In the rows, zero is written as 128.
Facts:
ρ 897 <- velen plalel pobro skavak subri drelo pliplim nenel rosu loplu trabrik grikir rupe riran flafil muvon flazon drafin tadro skufol zadom tagak figram satre grester groror luklis flutru pafus givik vodregre trezogik trirur plovagras stuges kadre drados rigribun zela suvi dibuk kleplek tridek flestal bafla kluva gustul drumar rito drureran siser gogul sofol stotro virik broflam kluplum gisko griflefu gupi bralos vegra ludi rogre skasu skeva stanefon trigro vuvok fifuso pledrudri gristus stepepa lupal vitrir fivuk nadrenek gruflugren kinal limudru brudri mafil vuplu gastek sotom suken stiples fugek vafom bukek daflak zikule klepur destudru dudrupler klimu vabridon
ρ 716 <- vozam mekla gekim faru gezi dribon dutude plobrul noliskek pefem dodedre kunus fugi zostas tero sudraklun foskas pladri trigre klegrar guvu fluzul vule nanen tesok vazam nudadu stepla klodo trugri tredrol stiduzim nupe ziko nefe trumam mestas lapur kleskas drubobras studo roplen skename fleklu sufel groklek zagro drebrigem tuklem zimu kligu felim zibram sobrogrim
skavak Ω: fugi gustul suken stiduzim
drelo Ω: tadro stiples faru
tagak Ω: bafla studo rogre
noliskek Ω: fleklu kluplum vuplu
pefem Ω: flazon fivuk kluplum dribon drubobras drumar
givik Ω: dodedre stiduzim vafom nanen
trirur Ω: skasu klodo pliplim satre flafil
stuges Ω: rupe siser trezogik nefe flestal
zostas Ω: trigro fugek
kadre Ω: foskas satre
zela Ω: vazam vegra fleklu sofol trezogik broflam
sudraklun Ω: faru destudru rosu broflam gekim
kluva Ω: groklek
trigre Ω: bafla
gogul Ω: pliplim dudrupler drubobras
stotro Ω: foskas zadom pobro klepur vodregre klegrar stepepa mafil kunus
guvu Ω: nudadu trumam fifuso griflefu suvi dibuk drados broflam mafil
gisko Ω: sobrogrim pliplim
bralos Ω: rito stepla riran kluplum trigro loplu
vule Ω: klegrar trabrik
ludi Ω: gezi kleplek muvon klegrar gupi vabridon
trugri Ω: kleskas vozam skufol
nupe Ω: subri stanefon dodedre drafin tadro nenel vozam sotom vabridon
ziko Ω: drureran rito zagro suken skeva tridek
vuvok Ω: skasu roplen rigribun
pledrudri Ω: vitrir dibuk
gristus Ω: kinal rigribun
limudru Ω: virik siser mekla dutude
skename Ω: tesok
sufel Ω: fifuso pafus
gastek Ω: stanefon luklis
bukek Ω: pliplim lupal grester flestal
daflak Ω: lapur stanefon groklek tredrol fleklu fluzul brudri skufol
zikule Ω: nadrenek felim plovagras vozam sofol loplu
klimu Ω: dodedre mestas sotom dudrupler grikir tero
tuklem Ω: rupe groror
zimu Ω: gruflugren plalel tero pladri
kligu Ω: plobrul flutru groror
zibram Ω: roplen velen vuplu

Known rows:
[152 103  93 161 124 188 121 113 134 100 194 120  85 163 133 120 155 124
 139 133 123 120 170 110 158  70  99 129 133 127 123 109 165  93 135 139
 183] -> tadro
[148  93 103 183 139 174 122 124 128  88 189 129  99 145 145 128 157 125
 101 143 107 130 144 108 179  82  91 143 128 116 134 135 158 110 132 128
 156] -> rogre
[126 127 231 183 100 162 153 119 118  97 195 152 110 122 114 165 136 108
 155 132 126 118 128 116  54 103 135  94 156 146 135 132 154 129 128 171
 150] -> bukek
[147 116  93 102  94 169 163 151  81  61 206 143 174 182 149 172  94 175
 171 153 118 149 135 137 131 121 102  55  94 159 109  97 196 131 122 117
 145] -> daflak
[158 143  79 184  60 182 125 119 117 116 190 135 129 192 124 126 124 115
 138  59 151 150 199 141  65 128 119 114 106 106 125  96 189 105 143 149
 127] -> klimu
[151 108  91 151 146 190 109 107 146  94 190 125 107 162 126 132 170 126
 114 118 138  79 141 115 160  69  99 160 161 146 125 103 167  87 125 138
 170] -> faru
[148 124  92 158 137 184 104 118 123  93 193 135 168 152 126 157 155 131
 126 118 145 104 131 141 126 124 112 159 163 150 123  94 137 131 135 128
 136] -> skename
[174 127  76 143 133 189 114 129 164  98 170 114  90 112 132 161 155 144
  96 148 128 123 152 113 189 118 122 164 195 130 117 100 155 103 134 120
 107] -> klegrar
[146  74 111 172 130 191 128 120 131  91 200 117  89 144 138 115 182 134
 141 165 122 136 135 114 156  82  93 140 155 145 127 108 115 101 144 129
 170] -> loplu
[160  94  86 183 132 195 130 134 139  91 206 128 123 135 162 115 197 130
 116 150 112 121 157 124 137 104  88 117 109 140 132 133 124 119 143 126
 139] -> suken
[158 105  58 171 152 193 132 128 149  85 196 125 126 140 151 126 199 134
 109 131 124 100 135 125 145 106  97 142 138 149 130 116 161 110 120 128
 117] -> fugi
[140  46 138 183  84 198 106 135 101  91 207 129 139 155 121 123 188 147
 148 162 160 170  95 150  98 124  93 179 211 161 129  76  18 127 181 127
 147] -> bralos
[137  92 110 180 126 196 109 121 122  91 201 124 157 149 119 133 192 138
 140 142 166 124  95 150 120 129 108 200 204 163 124  76  79 135 162 121
 130] -> zostas
[174 151  94 135 105 181  93 130 146 107 166 122 133 112 118 189 123 143
 107 134 148 129 155 134 165 152 142 179 222 127 109  80 134 128 153 116
  99] -> vule
[156  87  90 165 149 188 122 116 133  98 199 118 107 146 145 142 164 123
 119 159 105 132 165 113 152  91 101 129 126 138 133 148 140 106 128 144
 152] -> flutru
[160 110  26 174 174 193 122 117 129  96 184 135 144 144 141 148 188 123
 133 121 101 107 149  94 165 117  80 150 194 153 124 108 133  98  92 136
 158] -> roplen
[164  95 118 152 128 188 110 131 140  95 198 141 110 132 149 133 164 125
 106 144 110  96 160 119 145  68  86 112 110 138 128 126 128 107 141 132
 174] -> fifuso

Rows:
No name comes twice in this set of rows, the named rows included.
[165 139  68 189  75 196 114 125 119 110 205 135 168 173 147 121 155 117
 132  85 142 138 198 156  77 140 105 106  83 123 126 105 156 133 154 129
 121] | givik
[151 103 116 172 133 185 137 125 134  94 193 131  93 128 146 131 170 123
 133 154 105 120 153 104 151  91  95 106 136 137 127 127 149 105 124 136
 162] | flafil
[162  46  92 168 106 188 125 145 121  88 190 136  96 153 140 134 170 147
 106 150 121 159 130 114 127  91  83 140 175 144 137 112  87  88 132 141
 137] | kluplum
[146 103  75 164 159 189 131 114 144  85 193 115 109 150 136 128 184 136
 129 141 131 102 129 117 165  90 101 158 166 150 125 107 157 101 125 130
 148] | felim
[152  74 111 152 146 185 118 117 131  93 200 126  98 154 136 145 157 125
 117 154 111 121 153 113 152  71 101 123 131 144 135 141 139  99 127 149
 170] | trezogik
[146 103  97 151 130 184 150 124 126  82 201 119  98 152 144 127 152 144
 148 163 113 129 148 114 165  87  96 103 122 142 119 115 177 104 129 127
 172] | skufol
[152 115  96 184 150 190 134 121 127  98 192 135 116 122 144 134 177 118
 152 149  89 119 167  91 156 101  88 103 157 140 121 120 133 109 113 134
 190] | skasu
[122 103 146 157 104 190 116 100 102  94 208 112 119 177 105 122 146 131
 193 155 160 137 120 136 142  93 109 164 180 149 108  70 126 121 171 124
 221] | zikule
[135 125 227 197  54 163 156 134 119  99 185 164  96 127 113 152 132 112
 145  98 138 135 134 114  26 117 131  87 164 134 135 110 154 113 127 170
 121] | gogul
[158 108  87 160 124 187 131 121 138  99 189 118  83 147 143 129 151 133
 126 144 114 134 167 110 160  94 104 125 138 126 121 116 167  96 134 133
 159] | vabridon
[135 119  68 157 150 191 146 104 139  83 196 106 104 170 127 115 176 139
 160 143 144 106 125 122 174  88 107 157 164 147 114  86 196  98 127 124
 164] | vozam
[161  89  75 169 135 187 124 130 125  96 189 135 105 143 148 138 164 129
 120 141  98 136 163 103 153  98  86 119 152 136 130 124 129  95 118 141
 163] | velen
[163  50  57 135  98 181 101 152  86  81 180 162 178 184 114 182 135 164
 109 106 145 154  96 132 101 128  90 169 231 165 134  76  55  96 116 144
 110] | noliskek
[130 160 217 192 112 172 153 126 116 100 192 158 131  84 127 159 155 103
 189 142 106 110 137 102  87 131 118  82 181 152 111 103 132 144 123 144
 178] | trirur
[155  84 112 157 133 185 123 124 131  94 196 128  92 147 142 136 157 130
 119 152 114 119 150 109 154  73  94 114 130 135 131 127 139  96 130 140
 170] | vegra

Now the same nodes, written a new way:
Known rows:
[194 124  83 146 137 150 174 155 116 100 121 104 136 149 122  96 181  58
  89 149 157 158  97 175 139 122 147 120 127 134 128 134 124 144 173 134
 115 138 156 159 126  66 104 114 152 118 148] -> kadre
[113  14 143 182 131 144  94  95 113 104 152 177 141 171 128 166 194 125
  87 158 112 113 171 114 141 127 107 156 115 144 147 137 191 128 157 150
 185  94 129 175 118 118  95  75 115 160 124] -> zimu
[106 133 137 118 108  77  66 131 123 124 132 152 143 102  89  93 184 142
  91 178 145 151 152  92  95 172 119 154 138 106 157 101 180 103 162 174
 107 119 125 104 102 113  62  18  96 148 118] -> tuklem
[200 139  97 132 126 104 121 141 114  98  97 110  83 155 103 128 183 126
  82  82 137 182  92 175 152 118 128  97 107 148 112 101 141 171 206 116
 131 138 136 172 160  73 105  70 164 109 168] -> vuvok
[197 111 117 155 104 136 105 130 107 102 135 114 100 146  86  80 176 100
  78 138 108 150 115 125 148 136 145 100 115 119 110 132 156 151 197 134
 134 132 139 146 134  84 122 115 135 129 163] -> gisko
[ 77  91 132 106 125  92  98 132 128 130 123 156 122 145 124 146 145 142
 122 154 148 118 143 133 119 124 113 134 134 143 153 121 135 107 120 145
 140 120 130 150 115 125  64  76 127 153 111] -> drebrigem
[138 185 169  95  97  90 130 136 137 123 146 117 111  74 111  89 111 116
 151 163 131 158 112  90 123 168 138 114 164  75 124 118 124 114 155 161
 100 143 126 108 111 125 163 108 119 136 135] -> flutru
[151 156 112 101 147 141 144 112 149 137  99  99 168 113 158 105 131 115
 130 195 128 127 135 203 116 130 165 108 157 146  95 151  89 112 107 100
 127 170 123  93 148 133 157 147 136 130 106] -> drados
[ 65 101 121  76 124 133 116 139 121 180 154 189 115 145 130 150  75 158
 128  87 123 146 123 123  83 111  84 101 109 131 119 109 145 106  98 151
 161 126 130 142  77 150  40 114 121 116 121] -> zagro
[145  78 177 156 101 149 150 107 131 105 166 141 111 146 142 131 119 111
 152 140  89 120 130  99 168 125 141 110 143 114 103 156 127 150 157 132
 170 122 122 156 139 134 195 177 134 155 139] -> gruflugren
[146 199 148 106 106 110 105 120 139 131 123  98 128  87 106  75 110 161
 149 131 111 133 134 101 117 161 153 122 142 100 105 126 122 123 123 120
  91 140 111  67 148 147 182 135  92 124 129] -> trezogik
[ 99 112 165  87 129  59 122 123 157 124 143 113  29  90 161 191 105  99
 157 180 165  99 100 121 188 122 113  87 166 104 154 136 102 116 130 143
 145 151 145 170 114 119 181 109 182 174 154] -> rogre
[ 75 141 131 136 141  93  96 123 131 123 108 131 145 135 128 173 123 183
 159  61 138 101 151 108 115 117 101 181 114 156 173 106 131 123  84 112
 110  98 107 115 163 157 113 107  98 129 108] -> fluzul
[157 183 158 120  74 102 104 144 127 112 142 107 100 113  83  41 116 129
 143 145 101 136 112  94 127 154 160 109 143  93 107 130 120 128 159 145
 100 127 120 104 145 121 158 143  98 141 143] -> flestal
[118 158 124  96 140 161 147 132 123 177 151 139  80 105 126 137  40 141
 138  81 110 146  93 108 111 118 105  75 112 103  93 130 125 134 107 120
 146 150 136 126  77 142 141 177 134  91 155] -> rito
[ 82 152 153  95  82  66  72 147 126 132 137 155 130 118  92  83 133 159
 138 167 127 125 143  84  98 158 124 137 144 109 151 111 138  98 125 166
  99 121 115  96 121 143  73  77  81 168 108] -> mekla
[166 158 142 129  80 112 113 147 118 103 145 110  98 132  86  50 126 121
 133 142  99 134 111  97 138 142 156 102 135 108 110 133 120 135 174 141
 111 130 125 121 151 114 140 143 112 147 150] -> lupal

Rows:
No name comes twice in this set of rows, the named rows included.
[ 88 115 121 111 124 105  88 107 141 140 101 147 178 142 149 133 144 177
 141 153 120 107 179 157 102 129 137 153 138 161 123 132 117 105  86 117
 139 127 110  89 168 166 103 113 104 152  81] | gekim
[ 94  91 108 135  93 121  57 158 110 146 140 149  84 181  86  84  99 166
 118 128  92  50 137  95 130 108 133 115  95 154 138 130 130 137 113 129
 132  92 122 142 146 141  70 177  95 158 129] | drubobras
[ 96  94 117 172 175 134 100 105 116 125 101 141 163 128 129 200 172 162
  87  81 156 126 172 106 122 133  84 197 103 150 175 106 186 126 119 126
 123  98 129 128 124 127 110  55 115 112 113] | trugri
[ 85  79 125 117 131  89  89 126 132 128 127 158 121 139 133 163 165 129
 113 158 150 129 139 135 126 126  99 135 135 141 162 115 153 109 137 154
 145 123 138 146 106 121  57  47 140 152 118] | skename
[102 127  90 107 104 105 153 194 119 122 116 139 173 188 126  91 140  82
 147 164 156  87 117 173 105  97 152 139 127 165 159 131  75 104  96 149
 105 113 139 145 138 124  18 154 123 154  89] | foskas
[159  94 148 135 148 182 187  91 118 138 162 170 134 114 148 176 138 108
  85  85 120 225 107 146 118 135  85 101 132  98  86 115 188 145 181 150
 190 149 143 171  56 109 137  84 158  85 156] | skavak
[149 180 104 107 122 109 105 137 128 138 106  93  64 131 107 119  94 161
 137  60 120 125  99 126 143 112 128  95 110 142 110 112 107 154 131  87
 110 138 118 121 168 127 150 160 133 107 156] | vuplu
[ 75  71 158 129 107 132 149 119 120 127 166 196 163 169 149 158 107 146
 168  82 103 142 141 116 110 108 105 140 126 135 138 121 141 114 110 147
 169 100 114 154 112 161  77 127 107 145  98] | nanen
[ 69 122 135 142 137 129 122 131 126 140 123 144 159 143 136 150  95 173
 171  76 126  83 155  88 115 116 108 179 111 143 165 121 118 122  63 128
 118  89 114 103 149 174 110 157  92 133 102] | vozam
[131 159 161 148 133 137 169 112 132 107 132 103 142 120 149 157  95 138
 190  62 121 123 126  99 151 122 128 159 135 125 136 120 106 147 105 108
 108 115 112 117 156 164 205 178 122 108 128] | stanefon
[177 160 109 107  81  90 136 169 115 101 121 105  82 165  98  74 124 122
 149  83 112 136  76 152 143 102 154  84 122 145 115 115  90 157 172 116
 113 131 124 149 187 111 116 155 142 129 153] | skasu
[135 153 156 149 138 130 163 106 135 109 128 107 139 111 147 165 109 138
 167  70 129 131 125 105 148 132 123 157 132 122 135 121 123 143 112 110
 123 120 120 122 153 144 193 149 134 109 139] | luklis
[ 85 117  99 113 132 124 183 185 126 121 134 138 197 160 146 110 122  73
 172 162 170  83 121 144 103  97 140 167 127 156 177 135  74  98  68 155
  93  99 145 141 116 137  42 172 119 144  82] | klegrar
[152 153 132 158 165 131 146  97 132 113 104  94 121  99 137 177 148 147
 117  67 145 153 134 117 149 135 108 163 121 123 140 107 148 155 140 101
 118 126 127 122 141 120 195  99 142  90 148] | kluva

Now the same nodes, written a new way:
Known rows:
[ 95 119 101 161 108 134 181 129 154 143 151 175 120 141 140 127 135 160
  92 153  99 112 181 189 131 103 138 169 119 119 189] -> gisko
[120  94  94 118 141 168 147 123 152 167 161 128  83 119 114 106 123 110
 113 116 131 117 138 183 105 115 125 161 183 116 193] -> nudadu
[116 149  95 137 119 159 159 152 140 161 130 178 133 144 181 123 115 134
  85 111 139  60 136 192 118  90 131 156 180 117 198] -> gupi
[100 105  87 155  94 166 162 127 156 139 168 153 135 161 153 108 112 144
  88 165 124  76 149 164 125 124 132 149 145 141 178] -> velen
[116  98 106 155 129 125 163 126 139 138 172 173 120 128 136 112 105 140
  67 159  92  76 137 178 107  82 135 189 126 104 202] -> flestal
[ 96 142 112 128 134 169 159 114 149 179 142 136  79 106 108 132 151 111
 118 121 154 119 181 199 130 112 133 143 147 108 192] -> guvu
[106 132  89 130 139 166 158 127 155 147 132 163 108 131 182 129 103 136
 112 122 122  84 134 188 117 105 129 150 183 107 195] -> stepepa
[ 95  99  89 147 107 164 161 128 162 143 170 152 140 154 162 101 112 148
  77 164 132  85 144 173 122 108 126 141 155 143 192] -> kinal
[119 147  99 137 118 161 165 154 141 159 132 176 136 142 179 118 117 132
  86 112 140  57 137 192 119  95 133 155 176 115 199] -> muvon
[111 102 106 166 134 132 160 134 140 148 171 169 123 137 129 125 104 128
  70 144 106  75 133 183 106  70 138 156 120 105 200] -> virik
[110 155 101 155 112 141 186 159 153 163 128 159 134 101 111 144 155 134
  70 129 116 115 176 199 133  87 118 134 119 135 173] -> givik
[129  98  93 130 123 164 156 119 155 175 156 141  81 140 126 139 105 115
 112 134 101  97 126 186 126 117 120 143 181 108 181] -> drados
[143  95 105 150 102 152 161 124 109 137 149 167 141 141 159 139 101 122
  87 155 155  75 141 177  95 128 156 144 172 150 178] -> loplu
[121 102  90 131 131 169 159 115 157 166 144 150  85 130 179 129 104 126
 113 122 108  88 122 185 124 116 123 147 187 109 194] -> mafil
[137 142 108 138 103 146 163 154 132 161 141 184 141 134 172 122 121 128
  67 114 130  59 129 191 113  95 115 166 183 142 190] -> vabridon
[ 94 101  81 128 111 170 149 139 158 127 172 136 123 150 145  91 126 134
  75 159 151 112 169 157  95 117 135 172 154 154 189] -> roplen
[107  95  98 157 126 128 167 133 150 138 164 169 124 142 156 116 113 151
  74 151  92  88 147 180 122  94 137 180 133 110 192] -> lupal

Rows:
No name comes twice in this set of rows, the named rows included.
[ 99  97  84 134 124 156 157 124 163 134 157 160 132 138 181 101 111 160
  90 153  92  90 139 171 125 105 123 170 171 125 199] | satre
[106 108  85 134 137 154 152 163 144 140 163 133 105 141 127  98 127 118
  71 118 155 110 161 178  90 104 141 150 146 133 196] | tesok
[101 125 115 172 115 127 185 121 150 146 155 179 112 131 121 133 127 155
  94 158  92 115 180 197 134  85 140 174 111 109 199] | bukek
[109 154  95 126 137 163 153 163 131 150 135 162 119 116 177  96 134 117
  76 111 164  82 160 187  95  94 138 175 178 125 205] | gezi
[110 139  90 138 126 164 164 147 149 153 136 166 129 142 182 125 110 135
  97 114 132  65 140 190 119 105 133 149 175 110 197] | trabrik
[101 137 120 178 125 133 181 112 127 161 166 181 105 119 102 137 111 126
  94 152 109 110 178 197 129  70 146 167 114 106 202] | stuges
[149 101  72 140 124 163 168 166 157 138 130 124 139  97 143 138 116 123
  68 161 116  76 135 188  80 107 139 131 135 117 165] | suken
[ 95 134  85 164 139 157 152 159 149 150 167 127 102 165 111  99 143 113
  81 116 171 113 174 192 122 101 150 130 125 127 218] | trigre
[ 99 113 103 145 122 158 166 148 113 140 138 140 116 130 119 123 143 115
  98 131 168 118 181 198 115 126 154 142 122 138 186] | zostas
[107 120  94 137 135 153 153 154 141 143 164 142  98 132 125 101 131 118
  80 121 154 112 171 188 107 106 142 153 138 133 192] | drebrigem
[ 95 139 103 145 103 166 156 128 155 139 163 144 112 151 116  95 151 127
 104 153 160 113 182 179 126 117 146 160 116 148 184] | zibram
[ 98 158 102 128 137 165 163 152 139 151 129 159  98 114 174 105 144 120
 108 112 173 110 178 193 123  93 143 158 149 112 209] | vule
[104 114  97 158 117 157 163 139 147 154 157 161 122 151 139 131 119 127
  95 136 124  86 153 194 125 101 133 138 139 121 188] | figram
[107 144 109 169 112 118 185 156 141 158 139 177 123 132 117 144 157 152
  77 115  95 119 182 201 131  98 115 137 135 157 184] | klimu
[104 121 105 150 121 167 163 119 156 173 153 152  88 141 114 143 126 120
 117 136 119 115 160 199 134 111 124 139 154 109 181] | pledrudri

